Here is a tiny trained network, its code and every weight. The questions are about switching its units off for an input and a class, where a switched-off unit gives its printed mean instead of its output.

import numpy as np


def w(rows, s, z=0):
    codes = np.array(rows[::2]) - 128.0
    scale = np.full(codes.shape[1], s)
    scale[-1] = z or s
    return codes * scale


def f(y):
    return y / 2 * (1 + np.tanh(0.7978845608 * (y + 0.044715 * y**3)))


def log_softmax(a):
    a = a - a.max(-1, keepdims=True)
    return a - np.log(np.exp(a).sum(-1, keepdims=True))


def net(x, mask):
    res = np.array(x, float).reshape(1, 8) / 4 @ E
    y = f(res @ A[0][:, :-1].T + A[0][:, -1])
    res = res + np.where(mask, y, B[0][:, -1]) @ B[0][:, :-1]
    return log_softmax(res[-1] @ U[:, :-1].T + U[:, -1])


A, B = {}, {}
E = w([
[168,142,131,111],'x0',
[230,2,92,189],'x1',
[171,183,71,10],'x2',
[146,104,182,60],'x3',
[170,113,149,180],'x4',
[137,116,205,56],'x5',
[187,162,109,179],'x6',
[23,119,105,98],'x7',
],0.0093)
A[0] = w([
[168,159,170,123,171],'n1',
[216,154,123,76,104],'n2',
[118,214,23,164,83],'n3',
[90,81,179,35,92],'n4',
[146,226,93,140,164],'n5',
[179,99,39,71,247],'n6',
[107,179,135,154,160],'n7',
[191,131,138,229,72],'n8',
[128,213,10,143,137],'n9',
[117,77,35,167,204],'n10',
[58,136,131,182,148],'n11',
[225,144,97,78,159],'n12',
],0.011)
B[0] = w([
[169,137,177,134,181],'n1',
[201,69,91,160,180],'n2',
[58,145,117,9,188],'n3',
[48,176,97,111,184],'n4',
[124,111,183,95,202],'n5',
[139,88,243,165,253],'n6',
[160,107,173,101,173],'n7',
[138,255,113,75,200],'n8',
[57,105,146,12,213],'n9',
[157,45,139,79,228],'n10',
[159,84,126,128,188],'n11',
[174,45,117,151,212],'n12',
],0.0088,0.012)
U = w([
[119,1,131,159,220],'0',
[193,118,72,209,3],'1',
[65,177,136,140,205],'2',
[36,130,109,57,164],'3',
[76,63,6,179,4],'4',
],0.0092,0.0051)

Each question gives the input, the list of numbers given to net, and the class t.
The units are the neurons (one row each of A and B). Each row of codes is followed by its name. A weight is (code - 128) times the scale printed after its matrix; where a second scale follows, it is the last column's (A, B and U).
mask holds one flag per neuron, in row order. A switched-off neuron (its flag False) gives its mean, the last column of its row in B, instead of its output. The means were averaged over made-up inputs and are rounded, as every weight is.
A unit's drop is (log p(t) with every unit on - log p(t) with that unit switched off) / (log p(t) with every unit on - log p(t) with every unit switched off).
The circuit of an input: a set's keep is (log p(t) with only the set's units on - log p(t) with every unit switched off) / (log p(t) with every unit on - log p(t) with every unit switched off). Starting from all 12 units, units are removed one at a time, each time the one whose removal leaves the highest keep (on an exact tie, the one counted first), for as long as the keep stays at least 0.8.
units of the circuit, in order: the units of the circuit, biggest drop first
unit that matters most: the unit with the biggest drop
top k neurons: the k neurons with the biggest drops, biggest first
drop when u is switched off: that unit's drop, to one decimal
input [4,0,-5,-2,5,2,6,1], class 1: unit that matters most -> n9
input [3,-7,-8,-8,-1,1,-8,4], class 0: top 2 neurons -> (n11 n8)
input [8,-5,-5,-8,4,0,2,0], class 3: units of the circuit, in order -> (n3 n6)
input [-8,-7,-5,4,0,3,1,1], class 2: units of the circuit, in order -> (n9 n10)
input [-3,-3,-4,0,1,-8,-2,-2], class 3: units of the circuit, in order -> (n6 n12)
input [-7,-7,3,0,3,3,-5,-6], class 2: units of the circuit, in order -> (n9 n10)
input [6,8,-4,-8,-4,-5,4,7], class 3: units of the circuit, in order -> (n8 n3)
input [0,4,3,-6,6,-7,0,5], class 3: top 2 neurons -> (n3 n9)
input [-5,6,-1,0,1,0,2,-8], class 1: top 2 neurons -> (n8 n9)
input [7,-4,-7,1,7,-7,-1,-1], class 2: top 3 neurons -> (n8 n12 n2)
input [2,5,-3,2,-3,4,-4,6], class 3: top 2 neurons -> (n4 n12)
input [3,4,3,-4,5,-8,0,0], class 3: top 3 neurons -> (n8 n3 n9)
input [-5,6,-2,3,7,1,-1,-4], class 1: units of the circuit, in order -> (n8 n9)
input [5,2,3,-7,3,-1,7,3], class 3: units of the circuit, in order -> (n3)
input [8,-4,0,-1,1,5,3,-6], class 1: top 2 neurons -> (n9 n10)
input [4,4,2,-5,-3,-6,5,-3], class 3: top 3 neurons -> (n3 n8 n9)
input [0,0,4,-4,6,-5,3,4], class 3: top 2 neurons -> (n3 n9)
input [-2,-4,8,8,-1,4,5,-1], class 0: drop when n12 is switched off -> 0.1
input [7,0,-7,-8,4,0,-1,-2], class 1: drop when n6 is switched off -> 0.1
input [5,7,-6,2,4,2,6,-7], class 1: units of the circuit, in order -> (n8)
